sc-jj: [-18  12  32  14 -38 -31   9  37  11 -43  -4   1 -28  -9  52 -54 -43  49
  17 -35  19   4   4]
qn-zl: [ 52 -66 -85 -16 -11 -12  62  36 -20 -63 -36 -87 -25 -69 -34 -25   9  -3
  50  -5   8  49 -23]
pn-gh: [ 23  13  -8   3 -26   4  36  -5  -5 -17  19 -13  18 -12 -14  -7  16 -12
   9 -11 -10 -12  -7]
qn-zl: [ 20  -9  -8  -5 -29  -4  25   9 -12 -28  18 -23   0 -24  29 -36  -4  -1
  25  -6 -11   1 -10]
sc-jj: [-27 -32 -10   5  25 -26 -18  47  17   8 -45   5 -25  10  18  -6 -12  16
   3  11  12  28   3]
qn-zl: [ 53  -3   2 -66   8 -33 -36 -15 -21  22 -32   0 -37   5 -44   2 -22  -7
 -24  32  42 -22 -12]
sc-jj: [ 30   8  13  -9 -43   1  23  -6 -18 -10  59   0  18  -7  40 -40  11 -22
  27   8 -41 -20 -12]
sc-jj: [ 29  35   2 -42 -32 -33  15  -8  16   0 -17 -43 -21  -9 -64   6   3   0
 -12   1  -6 -52  -5]
qn-zl: [-18  -7 -10  -8  47 -14 -30  13  23  58 -44  24  -1  40 -45  48  23 -19
 -31  35   0  -4   5]
sc-jj: [-17  -6 -14   4  21  -8  -4  14  19  13 -34  -6  -7   8 -30  25   8   3
 -10   3   5   6   5]
pn-gh: [ 42  -2  26 -35   1 -26 -33 -12 -28  -5  -5  33 -50  11 -42  -1 -35  22
  -2   6  43  16  -5]
qn-zl: [-26  17  19  28  -4  41  -2 -40  -3 -25  43  -3   1 -13  -3  18  -6  24
  13 -33 -19  17  15]
pn-gh: [-16 -67 -81  48  48  32  41  44   3  17 -20  -3  61  -3  25  17  63 -54
  17  24 -24  52 -10]
pb-bt: [ -8  -2  15   0 -17   2  -5  -2  -5 -19  23  -8 -14 -12  36 -25 -17  16
  19  -8 -14   5   2]
pb-bt: [-45 -13 -22  26  44 -24  -5  56  40  31 -82  17   9  29  -4  23   7   4
 -34   4  36   8   7]
pn-gh: [ 39 -15  -8  -6   4  19   8 -22 -24  30  67  36  18  25 -47  31  57 -51
  30  41 -68  18 -10]
sc-jj: [  6   6  -1 -12 -39 -49  31  49  27  -2  -5 -23 -12   4   2 -31  15  -4
  22  10 -41 -25  -8]
pb-bt: [ 46  52  35 -15 -26   5  -1 -30 -32  17  11  52  63  14  67 -44 -25 -28
 -60  -3  76 -74 -15]
pn-gh: [  5  -3 -24 -15  -9   3  15  -1   5   4  -6 -45  20 -22  23 -14  13 -23
  -3  11 -17 -30  -7]
sc-jj: [ 17  21  11 -22 -13  35  -9 -64 -17   7  57 -22  12 -14 -11  15  13 -21
   2   9 -41 -28   1]
pn-gh: [  8  29  13  16  -1  26   7 -31 -10   4  20  27  35   9  -8  15   6 -10
 -23 -15  20 -16   2]
pb-bt: [  4 -28 -27   0  20 -19   5  35   5   6 -41   1  -7   5 -13   3   6  -5
   0  12  18  20  -6]
pn-gh: [-20 -11   3 -34 -14 -41 -19  28  23 -12 -34 -58 -53 -22  28 -34 -33  30
  12   6 -11 -15   3]
pb-bt: [-14 -19 -13  13  -9 -18  16  34   7 -55 -41 -35 -37 -34  10 -27 -37  49
  18 -38  38  34   3]
pb-bt: [-42 -23   7  23  25 -11 -20  43  20  38  -2  42   8  40  45  -1  18 -11
   8  29 -35  19   5]
pn-gh: [ 24  26 -17  13 -34   9  55  -5  -3 -33   1 -28  37 -29  -1 -17   7  -7
  -7 -32  21 -28  -9]
sc-jj: [ 17  41   9 -25 -20 -30   8  -9  16 -16 -42 -30 -28 -11 -68  11 -23  28
 -28 -26  43 -37   2]
pn-gh: [ 31  16 -20  52  20  51  40 -27 -33  -7   2  61  80   8 -21  28  20 -27
 -39 -33  78  14  -7]
pb-bt: [  8   6  11   3 -24  21  11 -32 -13 -31  58 -17 -17 -19 -25   6   5  12
  37 -16 -44  17   4]
qn-zl: [  4  19  21  -3   9  -8 -20  -4  -5  11 -26  35   5  17   9  -3 -26   9
 -37  -7  59 -17   1]
pb-bt: [-22   6  29  -7   3  -5 -34   7   4  37  11  30  20  25  86 -30 -10 -15
 -17  26 -10 -31   1]
qn-zl: [ 43 -13 -12 -60 -32 -61  10  35  10  20  -1 -36 -35   4 -29 -24  23 -27
  29  50 -60 -31 -19]
pb-bt: [ 52   5  16 -56 -31   0 -19 -38 -41  -1  35 -16   0 -23  56 -51 -26 -20
  -2  23   7 -43 -16]
sc-jj: [ 33 -44 -19  -9  46  25 -31 -16 -49  17  -9  44  15   5  25   1 -11 -25
 -16  27  56  36 -11]
qn-zl: [  5  -5 -22  29 -15 -11  46  38   2 -49 -39 -13   7 -25  12 -28 -18  24
   2 -42  56  18  -6]
qn-zl: [-15 -26 -31  20  30  30   4  -8  -2  -7  -9 -16   5 -14 -22  31  14  -1
   7  -6  -2  37   5]
[-73  48  62   7 -25 -20 -32   2  46 -12  -1 -19 -41   4  36 -14 -45  64
  -6 -34 -18 -31  27] | pn-gh
[ 18 -11  -3  13  13   9   0   2 -25 -10 -11  36  14   2  16  -9 -16   1
 -12  -9  56  22  -6] | sc-jj
[ 38 -29  -4 -30  35  67 -53 -86 -74  -1  35   8  11 -31  45  -2 -33 -18
 -15  15  48  19  -6] | qn-zl
[ 13  -5 -21   1  16  25   6 -18 -13  20   3   4  41   0   8  11  22 -36
 -18  14   6 -11  -6] | pn-gh
[ 28  31  14 -41  -8  -4 -21 -29 -15  25 -18  -1  29  -2  45 -27 -25 -22
 -55  13  53 -72  -9] | pb-bt
[-12   7  24 -26   7  -3 -43  -8   1  53  10  19  21  24  73 -21  -3 -29
 -25  42 -16 -47  -1] | pb-bt
[  1  -5   4 -29  -2  10 -22 -28  -5  16  32 -26 -10  -8  10   2   8 -15
  13  26 -50 -15   1] | sc-jj
[ 17  44  -8  34 -24  35  60 -31   3  -1  47   8  64   5 -51  33  56 -35
  -5 -21 -32 -26  -2] | sc-jj
[ 29  21   4 -27 -27  23   6 -59 -18 -30  39 -48 -17 -37 -43   9  -6   7
  12 -16 -17 -16   0] | pb-bt
[ 35 -21   8 -54   2 -12 -35 -21 -18  40  47   6 -32  19 -33  13  25 -34
  29  63 -73  -1  -8] | pn-gh
[-19  -9   3  10  25   2 -16  12  12  52  14  43  22  43   3  24  38 -33
  -2  37 -44   3   2] | pb-bt
[ 19 -28  -7   8  29  22 -17  -9 -39   0  -3  44  16   3  32  -7 -16  -8
 -10   5  54  34  -7] | sc-jj
[ 37   5  21 -49 -36 -23 -11  -8 -15  12  40  -8 -15   0  25 -38  -2 -20
  18  33 -40 -36 -13] | qn-zl
[-29  -4  -6   3  11   7 -10   3  15  15  -8 -17  11  -1  31   1   5  -7
  -7   9 -17 -12   5] | pn-gh
[ 55 -54 -15 -12 -15 -15  16  30 -43 -20  37  25 -15  -5  25 -44   7 -18
  56  27 -19  50 -23] | pb-bt
[ 50  10  10  23 -20  19  35 -16 -36  -7  66  64  36  20 -26   4  32 -28
  19  -3 -10  19 -12] | pb-bt
[ -3 -25 -40  32  16  11  31  25  -4 -32 -42 -11  17 -24   9  -5  -6   9
  -3 -27  52  34  -4] | qn-zl
[-59  22  29  10 -17  -8 -13   9  40   1  12 -27 -18   2  32  -7  -7  27
  11 -11 -52 -20  18] | pn-gh

nszm: [ 10  47   0 -22 -13  -7  19 -30 -36 -23 -37 -46 -42   0  24   5 -16 -35
 -16  31  28 -28 -25]
hmbd: [ 14 -10  24 -10  -6  -6  20   6   2   1   0 -24  15   6   0  36  10  29
  12 -30  -2 -15  -2]
rdfr: [-25  11 -25  54   2  20  -4 -54  -6 -10  30 -30  -8   4  39 -46 -23 -25
  16 -11  26  -8  -7]
hmbd: [ 14  -6   1 -17  -5  31 -11  38   1  -9  37 -56  46   8  36  60   4  27
  25 -16 -26 -21 -14]
lptn: [-18   4  26  -4  -7  15 -31   9  -2 -42  29 -18  43 -21  -2  19 -14  30
  15  -3 -20 -12   3]
rdfr: [  5 -54  28 -16  16   8 -14  27  21   4  15  14  47   3 -35  26  14  37
   8 -40 -27  13  10]
mstz: [-35  40  19   3  -7 -17 -24 -42 -21 -51 -26  29 -27 -35 -30 -50 -31 -23
 -23  44  16   2   7]
nszm: [ -5 -25  27  16  -4 -18  31 -52 -14   3  -2 -24   8 -17  -8 -24  -4  13
   5 -31  31 -15  -2]
lptn: [-25  10  37   4 -17  -6 -24 -19 -15 -50  18  -5  32 -43 -11 -10 -21  23
  14   5 -10 -17   1]
lptn: [ -2 -67  14 -28  35  51 -24   1  -2  -8  30 -65  67   9  -6  26  -7  16
  -6 -33  -2   3  -8]
rdfr: [ 14   8  15  -8 -22 -64  60  21  10  56 -44  61 -29 -15 -42  -1  36  37
 -26  16  19  13  36]
zzjc: [-41  53   2  34 -12  27 -31 -17   0 -54  38 -33  16  -9  28   0 -31  14
  15  12   4 -14  11]
zzjc: [ 18  86   0   0 -34 -18  66  21   6  14 -26 -51 -43  36  40  78  19  38
  -2   4  33 -31  17]
mstz: [  6  -1  -9  32 -18  -6  17 -18  -6  11  27 -21   5  -6  40 -10   1   2
  34 -22   1 -21 -15]
lptn: [  7  35  51 -20 -17 -11   0   4  -2 -54 -18 -21  -2   6 -10  59  -4  30
  18 -24 -15 -29  -7]
rdfr: [  1 -16 -19  -4  19  44 -23  14   7  -5  28 -40  25  24  25  22  -6  -8
   7 -13 -10   2 -11]
mstz: [-13 -26 -21 -19  16  -2  51 -64 -45  51 -31 -58 -10 -29  -5 -67 -10 -30
 -74  55  93   7   8]
hmbd: [ 35 -23  -5  -4 -19 -22  43  15  -8  47   8 -17  10  -7  28  17  26  16
  21 -17  -4 -20 -16]
lptn: [  0 -16 -11  31  15  13  13 -12  24  20  11  -6  -6  37   7   2   7   3
  10 -44  12  10   8]
mstz: [ 38 -40 -26   6 -25 -39  45  12 -15  75  12  16   6 -31  30 -27  30  -3
  21   4  -7 -11 -19]
mstz: [ -2 -31 -14 -51  36  27  27  30   7  56 -22 -37  20  19 -31  26  17  22
 -76  32  47  34  38]
mstz: [ 11  60  10  39 -27 -23 -22   3  19 -53  -4  53 -49  24  19  18  -4 -16
  63 -36 -52 -21 -22]
zzjc: [ 25   5 -33 -29   6  34  12  20 -16  18   7 -77   5  24  52  41   2 -18
  -8  15  10 -17 -24]
hmbd: [-14  56  11  28  -2  -5 -29 -11  21 -57 -19  46 -49  30 -12   4 -15 -18
  20 -17 -20   3   2]
rdfr: [-17  19  -9  21  -3  11  -8 -32 -12 -20  11 -23  -6  -5  21 -23 -19 -17
   4   8  15  -9  -7]
lptn: [  2  20  24  35  -7   9  41 -31  14 -12  11 -70  -2  42  29  50   1  39
  29 -73  28 -30   4]
zzjc: [  8  70   0 -28 -23  14 -42  66   2 -53   9  -3   2   4  28  70  -6   8
  21  35 -54 -19 -12]
nszm: [ -6  26  15  32 -30 -38  27 -31  -8  -4  -4  15 -19 -23   6 -24  -1  11
  19  -5  12 -18   3]
nszm: [  9 -32 -15  -5  14   5 -17  33  18  23   8  40  11   7 -13  -2  14  -4
   2  -4 -28  23   3]
zzjc: [ 13  -3 -30  23   6 -25 -15   7  19  19 -23 101 -55  16 -16 -46  10 -52
  11   1 -31  28  -9]
rdfr: [-52  82   5   4  -2  25 -52  -6  -1 -76  -2   0 -13  -7  -9  -2 -39  -5
 -24  56   7   6  24]
rdfr: [ -2  -2   4  13  -3  -1 -14 -30 -13 -26   5  -1  -6  -9  10 -24 -15 -24
  19 -10  -8 -12 -23]
lptn: [-10  41  37 -18 -37 -30  -1 -17 -37 -45 -11 -11   6 -58  -2  -5 -18  13
   1  41   1 -33  -9]
nszm: [-14  64 -50  47 -48 -40  22  19  -3  44  19  55 -29 -43  41 -52   9   1
   6  73   6   2  23]
zzjc: [ 17  -6 -26 -10   8  20  -7  10  -6   8   6 -23  -4  17  29   9   0 -28
   5   3  -8  -4 -23]
nszm: [ -9 -82  -9  23  20  13 -11  40  41  56  54  44  67  -5 -26 -12  26  49
  11 -36 -25  39  34]
hmbd: [-18  48  12 -11 -11  10  -4   3  -8 -33  -1 -35   4  -6   7  27 -14  19
 -14  28  14 -13  12]
hmbd: [ -1 -70 -11  -6  28   4  -1 -14  -2  38   2  19  19 -12 -27 -48   5 -17
 -22  -2  11  27   2]
zzjc: [  1  80  27  -2 -37 -42  52  27  14   3 -35   9 -34   7 -10  57  20  59
 -12  15  21 -13  40]
lptn: [  0  31   9  19 -10 -15  -2   8  20 -16  -9  37 -26  17  -7  14   4   8
  18 -18 -16   1   8]
rdfr: [ -4 -25  13  35  -6 -30  25 -27  10  24   2  34  -3 -11 -18 -35  10  16
  13 -32  11   5  13]
hmbd: [ 18 -33  -1  -4   0 -18  27 -24 -16  28 -12  -6  -7 -10   2 -24   8 -16
  -1 -10  14  -6 -17]
hmbd: [-28  -5  24  12  32  11 -40 -30  21 -48 -21  45 -19  23 -56 -22 -20 -18
 -11 -26  -3  28  13]
rdfr: [ -6  71 -14   4 -18 -43  25  35  23  26 -49  80 -65   9 -29   1  19   9
 -35  52  12  26  45]
mstz: [ 43  -9  -5  25 -50 -62   4  39   1  25  21  89  -5 -39  26 -16  29  -1
  76 -14 -77 -21 -33]
zzjc: [ -3  -9  18  -2  -2   2  24 -17  -7   3   4 -44  18  -3   2  13   0  26
  -5 -15  25 -12   6]
nszm: [ 34  26 -10   5 -38 -55  30  25  -3  30 -20  56 -40 -15  15  -2  25  -7
  24  15 -24 -13 -13]
mstz: [-23 -42   9 -37  46  53 -17 -13  -5  -8   1 -65  42  12 -29  10 -16   7
 -53   5  37  20  16]
lptn: [-28 -22  11  50  17  21 -34  -9  38 -22  40  30  25  18 -17 -12  -7  22
  31 -56 -21  19  19]
nszm: [-15 -32 -14  25   1  -1  16 -10   3  41  29   1  29 -23   2 -38   6  20
  -6   2  21  12  20]
mstz: [ -1  53   2  10 -28 -38  -1  27  12  -7 -18  69 -35 -11 -11   1   9   8
   8  27 -22   4  15]
zzjc: [  4   2   9 -38  -3 -16   0  40   1  13 -21  32   5 -18 -33  14  13  18
 -28  38  -9  15  18]
nszm: [ -33  -39  -68   41   18    5  -15  -20   -2   63   28   59    2  -37
   -2 -121   -5  -44  -31   58   23   48   21]
hmbd: [ -1  30  16   5  -7  -4  -2  -8   3 -31 -11  -2 -18  13   1  19  -6   1
  12 -14  -5 -12  -4]
[ -5 -27 -15  13  17  -9 -23 -25  -1   3 -14  61 -25  -6 -24 -65  -7 -50
  -5   6  -8  24 -10] | nszm
[ -38   20   52   -4   34   47  -55  -56    1 -112  -13  -47    0   33
  -33   21  -48  -11   -6  -40   10   -6   -5] | nszm
[ 29  11 -68  21 -23   6  -9  57   5  44  47  16   2  -1  76   2  18 -23
  43  24 -47  -7 -25] | hmbd
[ 18 -19  19 -24  -4 -17 -44  56  16 -19   0  79  15 -12 -33  19  13   5
  27  -6 -75  11 -10] | mstz
[ 35 -57  43 -22   2 -27  27  -5  -1  12 -20   4  12   2 -29  22  21  18
  18 -59 -13 -12 -18] | zzjc
[-23  30   6  -7  -2  -4   3 -28 -18 -17 -22 -11 -16 -17 -13 -23 -17  -8
 -34  39  34   1  12] | hmbd
[ 22 -19   1 -14   0 -17  18  25   9  31 -13  24  -4   7 -13  15  22   9
   0 -10 -11   7   2] | rdfr
[ -3  32   3 -33  -1   3  -9  39   5  -8 -18   7  -4   4 -16  35   3  13
 -27  37  -5   9  18] | rdfr
[-23  57  36  39 -36 -20   1 -21   2 -51  16  -1   0 -19  10  10 -14  38
  36 -16  -4 -29  11] | lptn
[-21 -12 -10   4  21   4 -18 -37 -10  -7 -17  24 -19  -9 -25 -60 -18 -41
 -29  23  20  22   2] | hmbd
[  2  18 -63  36  -6   0  25  12  12  61  14  14 -27  14  41 -28  14 -17
  -4  26  19  15  13] | lptn
[-20  35  50  28 -12 -17  -9 -48   2 -69 -12   7 -20   1 -19   0 -21  10
  26 -40   0 -20  -1] | nszm
[-18  46  33 -13 -29  -4 -44  33  -4 -65  20  14  31 -39  -5  30 -15  34
  21  28 -44 -18   5] | lptn
[ 38 -33  -2 -24   7   1 -10  68  28  23   4  35  14  28  -7  53  31  13
  24 -32 -56  10  -9] | mstz
[  4  76 -36 -56  15  51 -49  44 -11 -50 -27 -38 -36  39  28  55 -23 -55
 -35  72 -13   0 -19] | nszm
[ 16 -24  15  -8   9   8  -3 -28 -14 -22  -4 -32   1  11   8   6  -9 -21
  18 -36  -5 -18 -33] | hmbd
[ 30 -68  41 -11  -3 -47  21  11  11  28 -15  61  16 -16 -50  -1  31  27
  21 -52 -30   5  -4] | rdfr
[ -1   8  25  19 -21 -12  10  34  27   1  29  10  31  -1   0  44  18  67
  33 -35 -23  -9  23] | nszm
[ -1  10 -37  45   3  -1  12 -10  19  29   7  25 -34  27  22 -26   6 -21
  11 -13   8  13   5] | rdfr
[ -9  87 -14  11 -26 -11  23  24  10   0 -14  -1 -39  15  21  32   4  19
 -12  38  18  -6  28] | zzjc
[  7  -8 -12  -7  -4  -9  24  12  -2  37  -3   0   2  -7   2  -3  14   9
 -15  16  14   5  10] | mstz
[  5 -10  13  -8  14   7 -26 -21  -6 -37 -15   6 -13  11 -11  -6 -14 -33
   9 -19 -15  -3 -25] | mstz
[  5 -18 -62  -5   9  32  10  27  -6  62  31 -40  21   1  46 -10   9 -13
 -21  41  18  11   2] | lptn
[ 20 -57   0  -7  23  16 -11  41  31  26  18  20  30  29 -15  31  23  18
  17 -48 -35  19   1] | rdfr
[ 32  -3 -38   5 -24 -47  76  -5 -18  89 -24   8 -39 -15  28 -34  30 -15
 -15  30  37  -5  -3] | mstz
[ -1 -36 -33  54  26  -1  28 -39  27  53  -4  30 -37  42  -3 -50  12 -26
   0 -46  30  29  11] | lptn
[ -8  24 -36 -20   5  41 -18  23 -13   0  19 -53  15   1  38  15 -12 -13
 -22  52   9  -1  -2] | zzjc

tm_gt: [ 29 -16  -9   5  -6 -13  26  30  32 -17  25  81  30  38 -12 -41   3   6
  33  22 -39  -6 -17]
rp_dh: [  2  10   1  23  -7  -7  32  28 -32  22  -7   1   5 -21   2 -43 -12  10
  33  -5   7  10 -27]
dp_lf: [ -1  42  28  30  -8 -14  35 -26 -32  50 -47  10  12  -3  30 -50  -8 -10
  30   4   2 -16  15]
tm_gt: [ -7  -7  -2 -33 -12 -26  -3 -17   5  -3 -13  11  15 -14  13  13   3  -4
  14   2   6   9  12]
rp_dh: [ -7   7   2  13  -3   0   4  13 -55  41 -36 -25  -2  -8  44 -40 -20   2
  -1   1   4 -14 -18]
rp_dh: [  5 -19  -9 -14  28  14 -35  -2  23 -37  37 -41 -31  24 -31  42   6  -7
 -52  -6  -7  -9   6]
sz_hb: [  4   3 -13 -27  -1   7 -39 -43  46 -28 -33  55  26   8  29  17  30 -16
  -2  22 -33 -10  26]
dp_lf: [-10  15  57  50 -18  -3  64 -38   1  45  10  30  10  61 -31  31 -18 -22
  11   0  61 -21  16]
rp_dh: [  4 -15  15  14   8   4   8   6  -7   9  23 -12 -11  52 -13  12 -18  -7
 -28   2  12 -24  -4]
tm_gt: [ -6  -3   3  -6   5   9 -20  -2  26 -36  -2  23  25  -1 -10  30   8   2
  10  -5  13  12  -3]
tm_gt: [  0 -31 -18  10 -21  36  -4  13  15  14  19  35  -5  32  10  22   2   6
 -29  20  -3 -11 -12]
sz_hb: [-10  -3   7 -14  -7 -17   5  40 -27   3   7 -27  10 -31   7 -15 -21  30
  20 -20  16  24  -6]
dp_lf: [ 10 -19  16 -24   7 -55  -1 -17 -74  59 -64  -8  17  82  95 -64 -45 -35
 -23  31 -20 -79  -5]
dp_lf: [  6 -51 -38 -49  12 -10 -41  36  -4 -33  23 -29 -13   5   9  11  -7   6
 -34   4 -20   0 -26]
sz_hb: [ 17  -2  -3  24  19  21  -8 -10  11  -3   5  10 -13  49  -5  -8   5 -19
 -30  16 -24 -35  -5]
rp_dh: [-20 -12  -9  18 -21  51 -23  15 -30  44 -20 -10  -9   7  53   9 -12  16
 -42   8  11 -14  -9]
sz_hb: [  4  -8  -2  39 -17  18  41 -17  14  21  19  36 -13  27 -33  21   9 -21
   1  15  21  -8 -20]
sz_hb: [-18 -16   9 -29  35  -5 -73  28 -41 -47 -61 -24  55  13  57   3 -31   2
  -2 -15  24 -14 -40]
dp_lf: [ -3 -17  15   3   9 -39  34   9 -25 -14  10 -13  11  11 -40  14 -22 -19
  31 -14  52   6 -44]
tm_gt: [ 26  -9  -6 -31  -8 -54  28  16  40 -41   9  90  54   3 -14 -39  10   4
  74  14 -33  18  -8]
sz_hb: [ -9   0  11  -8  12   3 -17  22 -24   6  18 -67 -23  -6   1   6 -19  19
 -32 -21   9   2  14]
sz_hb: [ 10  -1  14  57 -22 -20 103  35 -29  42  45  16 -11   2 -61 -33 -21   3
  53  -6  40  17 -47]
sz_hb: [ -3   5  23 -28   0 -19 -12  16  12 -14  10   1  25   3   9  -2 -12  27
   9 -13  -6  10  37]
tm_gt: [ 11  25 -18   6  32   8  -5 -16  21 -33  36 -69 -61 -54 -68  12  32  -8
 -16 -21 -18  24  11]
rp_dh: [-24  19  33  60 -11  73   2 -11  15  28  22  -9 -18  26 -21  60  -2  14
 -42 -12  46  -4  25]
rp_dh: [ -5  32  39  29   3  15   9  -7   7  13   3   0   7  19  -6  -2  -7  12
  -1 -11   9  -7  35]
rp_dh: [ 18   7   7 -60  34 -64 -31 -35   4 -31 -27 -19  12  17  23 -27   1 -25
  -1   4 -44 -26  36]
rp_dh: [ 13  20  25  18  29 -19  20   9  -6 -13  23 -31  -9  11 -40 -22 -10  -1
   9 -18   0  -3   4]
dp_lf: [ -1  13  34  -1 -22  20  -4 -11  32  39  21  26   3  51  31   3  -6  28
 -38  11 -28 -22  84]
sz_hb: [-13   4  -2 -18 -15   4  -6 -24  15   9   9 -19 -19 -28  -4  36  13   5
 -15  -6   8  17  35]
dp_lf: [ -4 -10   6 -18  -4  -9  -3  27   0  -6  23 -14   4  -5  -4   5 -12  23
   0 -12   5  14   9]
rp_dh: [-23  17  -2  -2 -22  22 -17 -47  10  16 -43  14   6 -33  29  36  21  -8
  -1   4  18   9  23]
sz_hb: [ -4   4 -24   4   5  -7   2  -8 -35   4 -35 -24 -11 -45   7 -14   6 -20
  17  -1  11   8 -41]
tm_gt: [ 22  30 -16 -16  -4 -11  -8   2  12   9 -25  31   8 -29  44 -79  20  17
  21  17 -81  -2  36]
dp_lf: [ -4 -46 -49  -4   1  25 -16  16  -2 -22  24 -23 -33 -17 -27  46  11 -13
 -29   4  19  13 -59]
tm_gt: [ 13   6 -19 -10   0  11 -15 -15  21   5   6   0 -25  -4  10 -12  21  -1
 -25  14 -47  -9  29]
dp_lf: [ -8  43  33 -22  -1  -7 -24  26  15 -14 -10   4  41 -37  31 -35  -6  55
  30 -24 -26  28  63]
dp_lf: [ 23 -16  -6  -4  10 -26  31  -7  29 -21  51   6 -22  24 -61  10   9 -20
   2   5  -9  -1  -4]
tm_gt: [ 21   1 -23 -33   9 -25   0 -38  35 -12  29 -20 -44 -12 -29   3  30 -20
 -20  10 -47  -1  37]
[ -3   9   0   8   4  -2   8  -9  -5  -2  -3 -14  -8 -17 -15   5   5  -8
   8  -7  12   8  -6] | rp_dh
[-19 -31   3  31 -12  11  26 -12 -41  30 -11 -10  -8  30  -8  46 -21 -33
 -12   4  73 -16 -58] | dp_lf
[-25 -11   9 -41  -1 -25 -37  58 -69   3 -43 -47  40 -35  71 -30 -45  39
  16 -24  22  15 -18] | dp_lf
[ 14  -6 -21 -30 -12 -30  15 -19   7  17  12  -4 -26 -15   2 -17  14  -9
  -3  14 -34   1  22] | tm_gt
[-18 -37 -35 -16 -60  35  -1  57  11  20  26  44  12 -42  27  18   2  54
   6   7   4  45 -12] | sz_hb
[  8   7  12 -15 -11  -5  10  19  33   1  52   1  -9   0 -19  -5   1  35
  -5  -7 -27  16  53] | dp_lf
[-16 -24 -30  11 -22  11   4 -13 -13  -7 -55  60  37 -23  18  25  11 -29
  41  17  45  11 -76] | sz_hb
[ 14   5 -15 -24   1 -41  12  16  -3 -18 -11  20  20 -36   4 -49   5   5
  50   1 -28  19 -12] | rp_dh
[-39 -17 -33  30 -65  18  45 -40 -69  88 -78  23  -4 -53  49  27   2 -37
  27  23  79   9 -72] | rp_dh
[ -6  36  49  22  -1   6   8 -20   7  23 -12  13  20  32  14  -7 -11   9
   1  -5   5 -17  49] | rp_dh
[  9  21  30   2  24 -25   4 -38  16 -17  -9   7  13  36 -17   1   1 -25
   7  -1  -2 -22  24] | sz_hb
[ -2 -63  20 -46   4 -51   5  41 -18 -14  52 -26  12  68 -14  33 -49   6
 -20  -9  36 -12 -13] | dp_lf
[ 25  54  33  43  67  14 -20   4  19 -52   1 -20   4  23 -39 -43   6  -2
   3 -20 -34 -19  13] | tm_gt
[  9  -2 -26   1  14  19 -25   8 -12   1  -8 -25 -25  -8  18 -23   8  -2
 -28   8 -33 -13 -10] | sz_hb
[  1   8 -15  21   0  26   1  27   4 -10  10   1  -6 -33 -16 -12  10  17
  12  -7  -5  22 -19] | tm_gt
[ 20  12  -5 -11  39   6 -51 -45  56 -66 -31  50  28  36   1   8  33 -34
  -4  18 -43 -28  12] | dp_lf
[-12  11  18   9  13   5  -7 -34 -45  47 -12 -88 -50  16  16  13 -16 -20
 -60  -8  18 -33  24] | tm_gt
[ 17 -62 -30 -33   2 -39  10  11 -12  -9  19   9  -7  45  -4   3 -12 -29
 -11  23  -4 -22 -48] | rp_dh
